Where the symbols take the items:
&: tul->nen, vaf->liv, peg->kug, nik->reg, muz->saz, fid->zav, bez->tev, tev->reb, zil->baz, nof->zim, vol->gik, zav->fur, reb->mir, sas->tem, gav->pib, zus->vaf, nor->res, rez->vut, kip->vip, mun->buf, mir->nav, bot->lim, mal->lef, nuf->bof, zov->piz, kig->vog, div->gav, nad->por, naz->val, lop->gog, mas->zin, pib->lod, gaz->rov, sak->vif, zer->bot, reg->nof, zin->biv, mip->siv, zef->bon, dem->tuv, nas->dak, fom->kek, dus->zad, seg->dus, res->fom, zib->fam, vir->gaz, tir->gud, siv->maz, kug->zan, fur->sut, mez->dut, tif->peg, pov->tur, vut->nes, por->fas, tud->sab, biv->taz, liv->kig, sab->mez, fas->nis, lok->fid, poz->dem, ded->div, ren->gem, nes->zib, seb->seg, lim->zil, kek->zer, pep->tif, fip->seb, pip->mip, gog->muz, val->bod, lek->fip, bof->dit, bon->kap, dak->bom, bis->leg, lef->tud, zal->rif, kup->guf, rut->tul, pak->tir, non->nef, rif->rel, saz->kub, vuz->lop, nog->pov, ses->rof, fam->non, rel->rut, tep->nuf, sug->did, lin->sug, foz->sas, rom->zov, vog->tos, bom->kip, buf->zal, nav->zef, pav->kuf, vif->rez, baz->vum, maz->puf, tum->zus, zim->pep, piz->bez, kap->gaf, gem->sak, gud->lin, taz->vir, kuf->pom, lun->kup, sut->ded, leg->nog, zam->tep, nen->nik, zun->vad, gik->mas, pom->dev, tem->lun, gaf->mal, guf->tum, zan->lek, dev->zam, dum->vuz, nef->pav, tos->rom, dit->pip, tur->ses, rov->nad, rof->ren, vum->nas, zad->dum, puf->poz, tuv->zun, nis->foz, kub->pak, lod->naz, dut->lok, vad->vol, bod->mun, vip->bis, did->nor
*: tul->rel, vaf->tum, peg->pep, nik->tul, muz->lop, fid->dut, bez->zov, tev->piz, zil->bot, nof->nik, vol->zun, zav->lok, reb->bez, sas->nis, gav->ded, zus->guf, nor->sug, rez->sak, kip->dak, mun->val, mir->tev, bot->kek, mal->kap, nuf->zam, zov->tos, kig->vaf, div->sut, nad->gaz, naz->pib, lop->dum, mas->vol, pib->div, gaz->taz, sak->ren, zer->fom, reg->nen, zin->gik, mip->dit, zef->mir, dem->puf, nas->baz, fom->nor, dus->seb, seg->fip, res->did, zib->vut, vir->biv, tir->kub, siv->pip, kug->tif, fur->fid, mez->tud, tif->zim, pov->leg, vut->vif, por->rov, tud->mal, biv->mas, liv->zus, sab->lef, fas->nad, lok->mez, poz->maz, ded->fur, ren->ses, nes->rez, seb->lek, lim->zer, kek->res, pep->nof, fip->zan, pip->bof, gog->vuz, val->lod, lek->kug, bof->tep, bon->nav, dak->vum, bis->kip, lef->gaf, zal->mun, kup->tem, rut->rif, pak->saz, non->zib, rif->buf, saz->gog, vuz->zad, nog->bis, ses->pov, fam->nes, rel->zal, tep->dev, sug->gud, lin->tir, foz->fas, rom->vog, vog->liv, bom->nas, buf->bod, nav->reb, pav->non, vif->gem, baz->lim, maz->mip, tum->kup, zim->reg, piz->rom, kap->zef, gem->rof, gud->pak, taz->zin, kuf->nef, lun->sas, sut->zav, leg->vip, zam->pom, nen->rut, zun->dem, gik->vad, pom->pav, tem->foz, gaf->bon, guf->lun, zan->peg, dev->kuf, dum->dus, nef->fam, tos->kig, dit->nuf, tur->nog, rov->vir, rof->tur, vum->zil, zad->seg, puf->siv, tuv->poz, nis->por, kub->muz, lod->gav, dut->sab, vad->tuv, bod->naz, vip->bom, did->lin
@: tul->rif, vaf->guf, peg->zim, nik->rut, muz->vuz, fid->mez, bez->rom, tev->zov, zil->zer, nof->nen, vol->tuv, zav->dut, reb->piz, sas->fas, gav->sut, zus->kup, nor->lin, rez->gem, kip->nas, mun->naz, mir->bez, bot->fom, mal->bon, nuf->dev, zov->vog, kig->zus, div->fur, nad->vir, naz->gav, lop->zad, mas->vad, pib->ded, gaz->biv, sak->rof, zer->res, reg->tul, zin->vol, mip->bof, zef->reb, dem->maz, nas->zil, fom->did, dus->fip, seg->lek, res->sug, zib->rez, vir->zin, tir->saz, siv->dit, kug->pep, fur->lok, mez->lef, tif->nof, pov->bis, vut->sak, por->gaz, tud->gaf, biv->gik, liv->tum, sab->mal, fas->rov, lok->sab, poz->siv, ded->zav, ren->tur, nes->vif, seb->zan, lim->kek, kek->nor, pep->reg, fip->kug, pip->nuf, gog->dum, val->pib, lek->peg, bof->zam, bon->mir, dak->baz, bis->bom, lef->kap, zal->bod, kup->sas, rut->zal, pak->muz, non->nes, rif->mun, saz->lop, vuz->dus, nog->vip, ses->nog, fam->vut, rel->buf, tep->pom, sug->tir, lin->pak, foz->por, rom->kig, vog->vaf, bom->vum, buf->val, nav->tev, pav->fam, vif->ren, baz->bot, maz->pip, tum->lun, zim->nik, piz->tos, kap->nav, gem->ses, gud->kub, taz->mas, kuf->non, lun->foz, sut->fid, leg->kip, zam->kuf, nen->rel, zun->poz, gik->zun, pom->nef, tem->nis, gaf->zef, guf->tem, zan->tif, dev->pav, dum->seg, nef->zib, tos->liv, dit->tep, tur->leg, rov->taz, rof->pov, vum->lim, zad->seb, puf->mip, tuv->puf, nis->nad, kub->gog, lod->div, dut->tud, vad->dem, bod->lod, vip->dak, did->gud
~: tul->pip, vaf->nor, peg->zun, nik->siv, muz->fas, fid->sak, bez->baz, tev->vum, zil->zov, nof->puf, vol->kug, zav->vif, reb->nas, sas->kub, gav->fam, zus->did, nor->zus, rez->zav, kip->nav, mun->dev, mir->dak, bot->tos, mal->nog, nuf->zal, zov->lim, kig->fom, div->zib, nad->vuz, naz->pav, lop->nad, mas->lek, pib->non, gaz->zad, sak->lok, zer->vog, reg->maz, zin->fip, mip->tul, zef->kip, dem->zim, nas->tev, fom->liv, dus->taz, seg->biv, res->vaf, zib->ded, vir->dus, tir->tem, siv->nen, kug->vad, fur->rez, mez->rof, tif->tuv, pov->mal, vut->fur, por->lop, tud->tur, biv->seb, liv->res, sab->ses, fas->gog, lok->gem, poz->nof, ded->nes, ren->mez, nes->sut, seb->zin, lim->rom, kek->kig, pep->dem, fip->mas, pip->rut, gog->por, val->kuf, lek->gik, bof->rif, bon->vip, dak->reb, bis->bon, lef->pov, zal->tep, kup->gud, rut->dit, pak->sas, non->gav, rif->nuf, saz->nis, vuz->rov, nog->gaf, ses->tud, fam->div, rel->bof, tep->buf, sug->guf, lin->kup, foz->saz, rom->bot, vog->kek, bom->mir, buf->zam, nav->bom, pav->lod, vif->fid, baz->piz, maz->nik, tum->sug, zim->poz, piz->zil, kap->bis, gem->dut, gud->lun, taz->seg, kuf->naz, lun->tir, sut->vut, leg->kap, zam->mun, nen->mip, zun->tif, gik->zan, pom->val, tem->pak, gaf->leg, guf->lin, zan->vol, dev->bod, dum->gaz, nef->pib, tos->zer, dit->rel, tur->lef, rov->dum, rof->sab, vum->bez, zad->vir, puf->reg, tuv->pep, nis->muz, kub->foz, lod->nef, dut->ren, vad->peg, bod->pom, vip->zef, did->tum
+: tul->siv, vaf->fom, peg->vol, nik->puf, muz->foz, fid->rez, bez->nas, tev->dak, zil->bez, nof->dem, vol->lek, zav->vut, reb->bom, sas->tir, gav->nef, zus->res, nor->liv, rez->sut, kip->bon, mun->tep, mir->kip, bot->zov, mal->tur, nuf->rel, zov->baz, kig->zer, div->non, nad->gog, naz->pom, lop->fas, mas->seb, pib->pav, gaz->vuz, sak->zav, zer->rom, reg->poz, zin->seg, mip->nik, zef->bis, dem->tif, nas->mir, fom->vog, dus->gaz, seg->vir, res->kig, zib->gav, vir->dum, tir->kup, siv->reg, kug->gik, fur->nes, mez->gem, tif->vad, pov->tud, vut->ded, por->muz, tud->rof, biv->dus, liv->kek, sab->ren, fas->saz, lok->vif, poz->pep, ded->fam, ren->lok, nes->div, seb->taz, lim->piz, kek->tos, pep->zun, fip->biv, pip->nen, gog->nis, val->dev, lek->zin, bof->rut, bon->leg, dak->nav, bis->gaf, lef->ses, zal->bof, kup->sug, rut->mip, pak->lun, non->lod, rif->dit, saz->sas, vuz->por, nog->lef, ses->mez, fam->pib, rel->pip, tep->rif, sug->zus, lin->tum, foz->pak, rom->zil, vog->bot, bom->zef, buf->nuf, nav->vip, pav->val, vif->fur, baz->tev, maz->nof, tum->nor, zim->tuv, piz->vum, kap->nog, gem->fid, gud->guf, taz->zad, kuf->bod, lun->lin, sut->zib, leg->mal, zam->zal, nen->maz, zun->kug, gik->fip, pom->mun, tem->gud, gaf->pov, guf->did, zan->mas, dev->buf, dum->nad, nef->naz, tos->lim, dit->tul, tur->sab, rov->lop, rof->dut, vum->reb, zad->rov, puf->zim, tuv->peg, nis->kub, kub->tem, lod->kuf, dut->sak, vad->zan, bod->zam, vip->kap, did->vaf
§: tul->mip, vaf->res, peg->vad, nik->maz, muz->nis, fid->vif, bez->vum, tev->nas, zil->piz, nof->poz, vol->zan, zav->rez, reb->dak, sas->pak, gav->non, zus->nor, nor->vaf, rez->fur, kip->zef, mun->zam, mir->bom, bot->rom, mal->pov, nuf->rif, zov->zil, kig->kek, div->fam, nad->lop, naz->kuf, lop->por, mas->fip, pib->nef, gaz->dum, sak->fid, zer->tos, reg->puf, zin->seb, mip->nen, zef->vip, dem->pep, nas->reb, fom->kig, dus->vir, seg->taz, res->liv, zib->div, vir->zad, tir->lun, siv->nik, kug->vol, fur->vut, mez->ren, tif->zun, pov->lef, vut->sut, por->gog, tud->ses, biv->seg, liv->fom, sab->rof, fas->muz, lok->sak, poz->zim, ded->zib, ren->dut, nes->ded, seb->biv, lim->zov, kek->vog, pep->tuv, fip->zin, pip->tul, gog->fas, val->pom, lek->mas, bof->rel, bon->bis, dak->mir, bis->kap, lef->tur, zal->nuf, kup->lin, rut->pip, pak->tem, non->pib, rif->bof, saz->foz, vuz->nad, nog->mal, ses->sab, fam->gav, rel->dit, tep->zal, sug->tum, lin->guf, foz->kub, rom->lim, vog->zer, bom->nav, buf->tep, nav->kip, pav->naz, vif->zav, baz->bez, maz->reg, tum->did, zim->dem, piz->baz, kap->leg, gem->lok, gud->kup, taz->dus, kuf->val, lun->gud, sut->nes, leg->gaf, zam->buf, nen->siv, zun->peg, gik->lek, pom->bod, tem->tir, gaf->nog, guf->sug, zan->gik, dev->mun, dum->rov, nef->lod, tos->bot, dit->rut, tur->tud, rov->vuz, rof->mez, vum->tev, zad->gaz, puf->nof, tuv->tif, nis->saz, kub->sas, lod->pav, dut->gem, vad->kug, bod->dev, vip->bon, did->zus

The rows follow the links: the fewer symbols apart two items are, the more alike their rows tend to be.

Each row is also shifted at random along 4 hidden directions that mean nothing.

Row, then item:
36 5 -4 6 -6 -2 0 16 -14 -6 16 -15 -9 12 -22 3 0 -19 4 -8 0 -1 14 -7 -5 -6 8 -23 -9 2 -19 -10 26 -4 9 1 6 -8 12 -2 16 -1 3 6 -14 -14 -9 12 -13 -6 0 7 -1 -14 4 -6 -3 -7: nen
30 -2 -14 -13 21 -13 7 0 -2 -17 -17 18 -8 -11 6 0 16 19 -10 11 -19 5 -13 -1 11 -2 2 3 3 -3 -11 0 8 -1 -21 -4 9 14 -7 -8 -6 -5 -9 -11 1 -7 10 -6 -3 0 -1 -16 -7 1 23 10 0 1: pov
-7 -5 -6 -8 -7 -24 -1 0 -16 7 -15 12 6 -16 8 -4 2 -2 -8 -3 -2 2 -27 16 10 -17 -11 14 -2 -8 16 18 -17 4 -17 -11 -5 -2 -2 -1 -15 18 -2 -22 -7 10 25 7 9 17 -4 -18 15 23 11 5 7 15: tur
-61 6 -1 5 1 14 -10 -1 17 12 -12 -6 4 -7 -2 -5 -12 16 -6 3 6 1 17 1 -6 16 5 2 5 2 2 7 -8 3 4 10 -9 -3 -9 5 -15 3 7 1 11 7 3 -17 1 -3 -17 3 -12 0 -3 -7 1 4: foz
55 -12 14 0 -2 -17 -1 -6 -8 -7 -12 37 -5 -14 3 -4 -13 10 -12 2 -4 4 -20 -5 7 9 4 -3 -20 -3 3 1 -7 1 3 9 13 -14 3 4 23 -8 -10 -11 19 5 2 -11 2 15 15 3 8 -2 5 -4 -23 2: ses
-18 -5 6 13 -15 15 2 -29 -3 4 -5 11 9 -2 9 2 -4 -5 -3 6 6 -2 0 4 16 11 7 15 -3 -7 10 6 -11 2 8 -11 -15 5 -10 -15 -6 -10 2 2 -20 9 -8 -4 15 -10 2 -6 11 17 -9 -4 -2 -6: vaf
-11 -14 21 -4 13 -4 9 -9 -2 -9 -11 19 4 -6 21 2 -1 20 -8 12 -10 1 -21 -3 6 12 -3 13 -6 -16 11 -12 -9 -6 -3 0 12 4 -1 5 10 -18 -23 0 13 6 -6 -11 2 2 17 -4 -4 -1 7 14 2 -9: vip
27 1 -14 -3 -13 -13 8 4 -7 -4 20 -2 -5 15 -16 -2 19 -16 16 -16 12 -9 -1 -5 -7 -16 -17 -8 9 15 -10 16 8 4 -6 -5 -4 3 14 -4 8 1 18 -4 -2 -6 6 22 -9 7 18 16 6 -5 -10 -3 -7 2: zam
2 24 -6 1 1 19 -14 11 18 17 7 -22 3 7 -13 6 -3 6 -6 1 0 1 21 5 -8 3 5 -1 13 2 -8 -15 -4 -5 7 -2 0 -1 -5 7 -12 5 -8 11 10 -10 -9 1 -10 -4 -13 5 -17 2 -1 -16 18 -2: fip
32 -8 14 13 -13 14 4 -27 2 -2 -12 13 11 0 6 4 -8 14 -10 8 5 3 4 -3 17 27 4 1 -10 -11 6 0 -7 1 11 5 -9 1 -18 -16 3 -16 -7 0 -11 13 -15 -17 9 -8 6 -4 11 12 -5 -4 -13 -12: fom
-16 22 -19 -5 5 14 -7 12 20 14 9 -26 2 9 -17 2 12 3 1 -2 5 0 22 2 -13 -2 -1 -1 21 8 -11 -3 2 0 -4 -4 -5 8 -6 4 -21 7 5 10 6 -11 4 5 -15 -4 -11 6 -21 0 -1 -10 20 1: gik
8 -4 -10 -8 7 -21 13 22 -22 -6 0 -22 -2 1 0 0 15 -9 0 -10 -10 -3 -14 11 -2 -32 -16 3 1 -12 4 4 6 -1 -20 -15 -3 8 7 2 -13 17 -4 -12 -19 0 21 15 -8 9 -4 -16 2 11 18 22 21 4: fam
-70 11 -16 -8 17 17 -6 -2 27 -1 -9 -14 2 1 -6 3 2 19 3 8 -3 7 19 -3 -2 14 0 -6 12 11 -6 -3 2 4 -2 15 1 9 -16 -3 -14 7 3 3 8 -2 -8 -15 -3 -8 -20 0 -5 -6 4 -2 -2 -1: fas
-30 -1 15 -3 4 -3 -14 -8 15 6 -28 25 13 -17 12 -3 -24 32 -17 12 -3 7 -11 5 6 27 8 5 -13 -9 17 -3 -21 0 12 17 8 -16 -14 6 0 1 -18 -8 26 15 2 -25 7 7 -11 -5 4 6 6 -7 -7 4: rom
12 4 -1 7 5 26 -8 -8 15 14 -5 -12 3 -14 17 0 -7 -3 -4 10 -4 4 15 7 0 2 12 20 11 0 6 -6 -14 0 -3 -9 -15 8 -9 3 -26 2 0 9 -4 1 1 -7 12 -15 -22 -10 -13 12 -3 -1 17 8: kup
-22 -21 19 12 -22 -8 -7 -11 -10 4 -19 33 3 -20 20 -7 -19 -14 -4 -2 15 -3 -16 3 8 13 18 14 -12 -8 12 33 -14 8 16 -7 -14 -15 9 0 4 -4 19 -11 -4 13 16 1 21 1 -1 -2 9 2 -11 -11 -14 14: baz
7 -13 12 -6 -3 -23 11 2 -13 -11 3 13 5 9 14 2 5 -10 15 -8 7 -9 -31 -3 -3 -3 -8 6 1 -3 7 14 2 1 4 -4 9 -5 19 5 14 -5 4 -5 1 4 7 18 0 5 18 6 9 -15 -4 9 -3 -3: vif
10 -9 2 -2 11 0 -6 -7 10 -11 -23 29 -5 -18 17 -4 -6 9 -4 12 -2 4 -8 -7 7 22 22 5 -3 4 -5 15 2 3 5 5 2 -2 1 -6 1 -13 11 -6 7 -3 2 -11 12 -10 -7 -5 -7 -14 5 -5 -14 6: piz
17 15 1 9 -11 17 -10 6 7 12 12 -13 0 10 -18 0 -5 0 -6 -2 9 1 24 -1 -8 10 9 -7 5 -1 -14 -6 3 -2 16 1 -2 -8 -2 5 1 -6 1 11 9 -11 -8 -2 -8 -1 -2 14 -18 -5 -9 -22 8 -5: mas
12 15 5 8 -6 24 -15 -7 9 17 9 -24 11 2 -8 6 -20 0 -5 3 -3 5 18 9 1 3 4 -7 -3 1 14 -30 -10 -6 16 8 1 -10 -12 5 -5 15 -20 14 -4 3 -21 -8 1 -4 -22 -3 7 14 -8 -10 8 -5: vir
-13 -4 6 -2 -3 -20 -5 9 -11 -1 15 14 -16 -6 -12 -7 -6 -6 -6 -7 -5 0 -12 -3 -7 -19 -9 -11 -15 7 -1 -7 -2 -1 -5 5 14 -12 10 12 28 4 -7 -3 22 -5 4 3 -4 25 20 12 7 0 -4 -3 -16 4: kuf
51 14 -11 13 -1 24 -7 0 4 -2 13 -4 -11 8 -19 6 9 -12 1 5 2 2 29 -12 0 11 25 -14 4 10 -31 -8 22 -2 13 -5 -1 5 1 -14 5 -17 11 18 -13 -25 -19 2 -6 -23 -3 6 -15 -15 -4 -21 -4 -7: biv
-12 -9 8 -10 21 -1 6 -7 6 -5 -9 2 7 -9 33 3 2 11 3 12 -12 1 -22 5 2 -2 -7 24 8 -8 18 -9 -16 -3 -12 -5 4 13 -2 8 -14 0 -15 -2 4 9 5 -3 11 -4 -1 -14 1 6 7 22 17 -1: nav
18 -5 -5 -14 14 -21 5 -2 2 -16 -1 26 -6 -2 13 0 7 -1 10 1 -5 2 -25 -6 0 -4 2 3 3 14 0 4 4 -2 -5 1 17 2 15 2 12 -2 5 -6 13 -6 6 10 5 2 13 3 5 -17 3 6 -13 3: gem
10 -4 7 2 -18 -18 -1 2 -13 8 21 6 -6 4 -14 -6 -4 -13 3 -16 9 -5 -9 1 -8 -20 -19 -7 -9 8 7 4 -10 3 0 4 3 -14 8 11 20 9 2 -5 13 7 6 10 -4 26 23 17 16 8 -17 -2 -12 6: bod
-3 -2 -1 -2 -7 -17 -1 6 -9 -1 19 11 -13 0 -13 -5 4 -11 2 -10 0 0 -9 -3 -9 -21 -15 -9 -5 10 -4 3 -1 3 -6 2 8 -5 10 8 20 8 4 -4 14 -4 6 12 -6 21 19 13 9 1 -7 -3 -12 4: pom
-27 4 -7 -6 6 3 0 -13 13 0 -26 10 10 -7 8 4 0 25 -7 11 -4 8 -5 6 12 17 2 7 1 -4 7 6 -9 3 -4 4 -3 7 -17 -11 -17 2 -6 -10 0 9 1 -15 5 -5 -15 -16 3 7 11 0 0 0: zer
26 -25 27 14 0 -1 3 -15 -4 -13 -10 37 -5 -12 27 -3 -12 -3 2 8 2 -2 -12 -14 7 22 22 11 -11 -3 1 7 0 0 15 1 1 -2 14 1 23 -29 8 0 9 1 -7 -9 15 -10 21 6 -1 -18 -8 1 -20 -5: reb
-16 5 -10 -23 35 -9 5 3 11 -11 -18 4 1 -11 16 5 14 35 -10 17 -29 8 -21 6 6 -4 -9 12 8 -10 6 -17 -9 -5 -27 -1 19 19 -14 3 -16 4 -33 -9 14 -2 9 -11 -6 4 -7 -21 -10 8 30 19 20 -2: gaf
-25 -7 11 19 -21 19 -7 -18 -5 11 0 13 -1 -11 14 -4 -4 -25 -1 3 10 -2 6 1 9 4 20 19 0 -6 2 14 -12 1 11 -20 -22 0 3 -10 -9 -11 15 3 -19 0 0 6 18 -14 0 -3 -2 13 -16 -11 1 6: guf
13 16 3 -17 4 -9 -6 17 11 13 16 -23 13 17 -8 3 -4 16 5 -8 3 -3 -7 8 -17 -9 -28 -3 7 -1 15 -18 -13 -7 2 11 19 -11 -1 23 5 18 -24 3 30 8 -2 6 -17 20 2 13 0 0 -3 2 13 -5: zal
-11 13 -2 -7 14 5 -10 15 7 7 14 -33 -2 -1 -15 0 -15 1 -2 -3 -15 7 11 3 -12 -18 -13 -16 -2 9 7 -38 -2 -4 -4 17 15 -6 -5 17 3 28 -23 8 11 1 -10 -8 -8 11 -16 2 5 7 3 7 5 -1: puf
44 -19 10 5 -13 -12 14 -7 -23 -7 -15 20 0 -3 7 -4 4 1 -11 0 1 -5 -14 2 14 2 -5 6 -11 -19 3 17 -2 3 -8 -10 -9 3 -2 -13 3 -11 -2 -14 -16 8 12 -2 3 6 13 -12 8 13 5 7 -4 -2: nog
-44 14 -9 -6 17 -4 -8 20 -2 -10 12 -6 -16 3 -21 4 0 -4 -1 0 -13 6 8 -9 -7 -8 13 -25 -5 11 -20 -24 23 -5 4 6 24 -8 10 6 19 3 -8 9 8 -24 -12 2 -13 -4 -3 2 -7 -19 9 -6 -4 -4: nik
-20 16 -9 2 -16 11 -4 10 8 20 12 -24 5 11 -17 -2 4 -6 2 -10 14 -5 20 6 -12 -6 -8 2 12 1 -5 9 -6 3 3 -6 -13 -1 -3 2 -16 9 11 3 3 1 6 8 -9 4 -5 8 -12 7 -11 -12 14 4: zan
-27 -6 22 15 -5 21 -6 -26 8 -2 -1 32 -3 -8 11 4 -9 5 -9 16 1 3 2 -9 11 26 25 8 -10 -2 -1 -15 -7 -4 18 -1 1 -3 -2 -5 18 -30 -9 11 5 -6 -21 -14 12 -10 16 4 -3 -2 -13 -15 -15 -7: did
-21 8 -3 19 -30 13 -8 -8 -12 13 15 -5 1 6 -15 3 -4 -34 2 -9 14 -3 17 3 7 -4 16 -4 -3 4 -7 7 5 3 16 -13 -17 -8 3 -14 -4 1 17 7 -31 -10 -8 15 8 -14 -9 0 8 9 -14 -21 -3 2: dus
-28 2 -12 6 3 18 1 -4 16 -2 -13 -3 -5 1 -6 -3 4 8 1 7 6 1 27 -10 0 21 12 -5 10 9 -18 16 13 7 1 6 -13 11 -7 -11 -8 -9 25 2 -5 -2 -2 -12 0 -15 -11 4 -15 -9 -2 -6 -5 0: saz
-10 -13 16 2 -3 -1 -5 -9 1 10 -15 10 11 -21 30 -5 -17 -7 0 3 2 -1 -22 10 2 -1 4 24 -1 -8 28 9 -25 4 1 -7 -9 -8 5 11 -14 10 4 -7 2 18 16 0 22 3 -12 -11 8 12 -7 10 7 14: tev
3 -3 11 22 -19 16 -3 -16 -5 -1 9 5 -4 8 -14 3 -13 -8 1 0 10 0 22 -14 8 21 16 -19 -16 9 -14 -6 13 0 25 10 -5 -10 -4 -14 22 -16 9 12 -13 -4 -29 -8 5 -12 5 13 10 -6 -16 -18 -28 -11: rov
20 -22 18 16 -11 -3 -2 -12 -6 -4 -17 35 -3 -17 18 -7 -15 -10 -4 1 11 -3 -10 -5 8 17 23 8 -13 -3 2 24 -6 5 14 -2 -11 -12 11 -2 13 -15 19 -6 0 7 6 -5 18 -6 6 2 3 -8 -11 -7 -19 7: bez
0 17 -7 -10 13 -4 -6 25 -1 -5 12 -18 -3 9 -17 5 1 2 3 -2 -9 3 6 -3 -10 -6 6 -19 -3 0 -11 -26 16 -7 8 6 20 -9 8 8 7 8 -16 8 8 -17 -10 4 -17 -2 -11 2 -9 -14 12 -3 9 -8: mip

Start here and follow the symbols in turn, left to right. Where do you end up?
Answer with the item's name.
15 3 -18 7 -3 25 -3 -6 8 17 -7 -28 2 -12 16 -4 10 -21 4 4 3 1 16 16 2 -12 5 26 23 1 4 16 -9 7 -15 -24 -33 21 -6 -8 -49 14 22 1 -31 2 18 7 17 -21 -31 -19 -10 22 -2 6 29 16
@ + * §: kub
29 10 -31 -15 17 -8 6 10 7 -12 17 -9 -13 10 -11 3 27 -5 14 -4 -9 0 -2 -4 -11 -25 -19 -8 15 24 -16 -1 14 2 -25 0 7 20 4 1 -1 12 10 0 4 -15 3 16 -9 3 9 4 -1 -6 3 7 -1 2
~ + + ~ ~: buf
21 3 -9 -12 10 -15 -1 11 -3 -7 16 3 -17 -2 -11 -2 7 -3 2 -4 -10 5 -6 -3 -8 -22 -15 -11 -2 14 -6 -10 1 0 -15 5 14 2 6 9 14 10 -4 -1 15 -7 3 4 -9 16 13 7 2 -1 1 4 -9 3
§ ~ ~ ~ *: pib
-20 5 -7 -1 15 23 -1 -20 16 0 -4 0 5 -5 17 6 9 8 -2 17 -11 7 5 4 10 6 8 17 11 1 5 -16 -9 -4 -9 -5 -5 20 -13 -12 -21 -5 -8 10 -9 -4 -11 -7 12 -19 -12 -16 -4 10 2 3 12 -3
+ & * § §: res
33 24 -7 4 6 24 -15 0 19 8 10 -21 -1 4 -12 7 -6 3 -3 9 -7 8 25 1 -2 5 14 -8 5 6 -8 -29 2 -6 10 3 4 -1 -10 1 -8 3 -13 16 1 -15 -20 -5 -4 -12 -18 1 -11 1 0 -14 12 -4
+ + ~ § +: nad
7 15 14 12 -12 20 -18 -4 7 19 11 -14 8 2 -13 5 -21 -3 -8 0 3 4 18 5 -1 5 10 -5 -8 -3 6 -27 -9 -6 22 5 1 -14 -6 5 2 6 -17 13 3 -2 -18 -4 0 -3 -15 1 2 8 -12 -18 5 -3
* & + @: fip
0 -22 5 9 -22 -16 18 -9 -31 -8 -12 24 -1 -1 10 -5 12 -11 -6 -3 7 -8 -18 2 14 -1 -2 10 -9 -20 -2 30 0 2 -6 -18 -16 4 3 -15 3 -17 9 -15 -25 5 16 10 7 3 23 -12 7 11 4 5 -3 -1
~ + + @ &: gaf
25 -7 15 21 -25 21 -8 -11 -1 26 -3 -10 8 -12 11 -8 -19 -16 -6 -2 14 -4 17 10 1 4 8 16 2 -10 14 13 -20 3 11 -12 -29 -7 -4 3 -20 2 14 2 -13 14 6 -4 15 -4 -13 -2 -4 19 -17 -8 11 9
* § ~ *: nis
9 -1 -3 -5 4 -18 1 10 -12 -3 11 4 -14 -8 -11 -6 4 -10 -2 -6 -8 4 -8 -3 -7 -28 -12 -10 -10 9 -4 -4 4 -1 -14 2 10 -3 7 8 14 9 -3 -4 11 -8 7 6 -7 19 11 3 5 2 3 3 -10 6
~ + * ~: nef
-36 0 12 14 -9 18 -10 -13 5 14 -2 9 0 -15 14 -1 -13 -11 -5 9 3 2 5 4 2 9 17 20 0 -2 4 0 -13 -1 10 -12 -14 -2 -1 0 -11 -8 3 7 -2 -1 0 -3 15 -10 -5 -2 -9 11 -11 -9 6 9
~ & & @: lun
-29 -3 1 7 -7 13 3 -25 3 -2 -9 13 7 -1 10 6 5 3 -3 10 0 1 1 1 17 12 6 10 1 -2 2 2 -5 1 1 -6 -12 8 -11 -19 -9 -11 0 0 -18 4 -9 -4 11 -13 2 -9 7 11 -3 -4 -6 -5
§ + & §: tos
35 -9 -4 -2 5 -19 5 -2 -9 -17 -12 40 -13 -13 -1 -3 4 6 -9 5 -7 3 -18 -6 8 4 10 -4 -12 4 -13 10 6 2 -5 1 9 0 3 -7 16 -14 4 -10 6 -10 6 -2 3 4 15 -3 1 -7 11 -3 -20 2
@ & & ~ §: lef
-34 7 -10 -6 -12 -20 3 11 -5 -2 19 6 -2 18 -16 1 15 -11 11 -16 11 -9 -11 -4 -9 -10 -10 -7 6 10 -10 16 7 0 3 -5 8 -4 14 0 12 -4 12 -3 11 -11 5 25 -12 10 23 19 1 -13 -10 -12 -6 0
@ @ ~: pib
-19 1 -1 -21 48 4 3 -3 25 -12 -14 3 5 -14 36 6 7 25 3 22 -26 8 -19 2 -2 1 -3 21 16 1 14 -28 -12 -7 -18 2 17 22 -6 13 -16 1 -25 3 21 1 -1 -13 7 -10 -9 -14 -13 -5 17 26 19 -2
@ & @ § +: vum
-8 -17 15 1 0 -3 13 -9 -7 -4 -7 10 6 -5 28 0 2 -2 4 3 -3 -5 -21 2 7 -1 -6 22 3 -14 17 6 -11 -1 -5 -11 -7 9 3 1 -4 -10 -4 -3 -7 12 5 1 11 -6 11 -9 3 7 0 18 9 -2
+ § § & *: bon
34 4 -1 1 2 27 -4 -4 23 17 -13 -38 16 -1 0 -3 -15 19 -3 0 6 2 29 9 -4 12 -15 -1 8 -5 17 -6 -13 6 0 18 -14 4 -25 4 -26 20 -2 4 1 25 -3 -25 3 1 -29 -2 0 14 -3 7 11 -1
§ & §: sas
-6 -18 4 3 4 -2 3 -11 -2 -13 -11 24 -6 -15 29 -3 2 -15 7 7 1 0 -17 -4 7 4 18 17 2 1 -2 22 1 5 -2 -12 -11 7 14 -6 -4 -13 22 -4 -10 0 10 8 18 -15 3 -6 -2 -8 -4 6 -5 8
@ * +: zov
-29 -10 15 24 -28 17 -3 -23 -10 12 3 13 6 -8 13 -2 -6 -26 -2 4 12 -4 1 4 13 3 14 19 -3 -6 8 15 -12 0 13 -21 -26 0 2 -11 -6 -13 13 3 -23 5 -1 7 21 -11 6 -3 7 19 -18 -12 0 5
§ & * @: tir
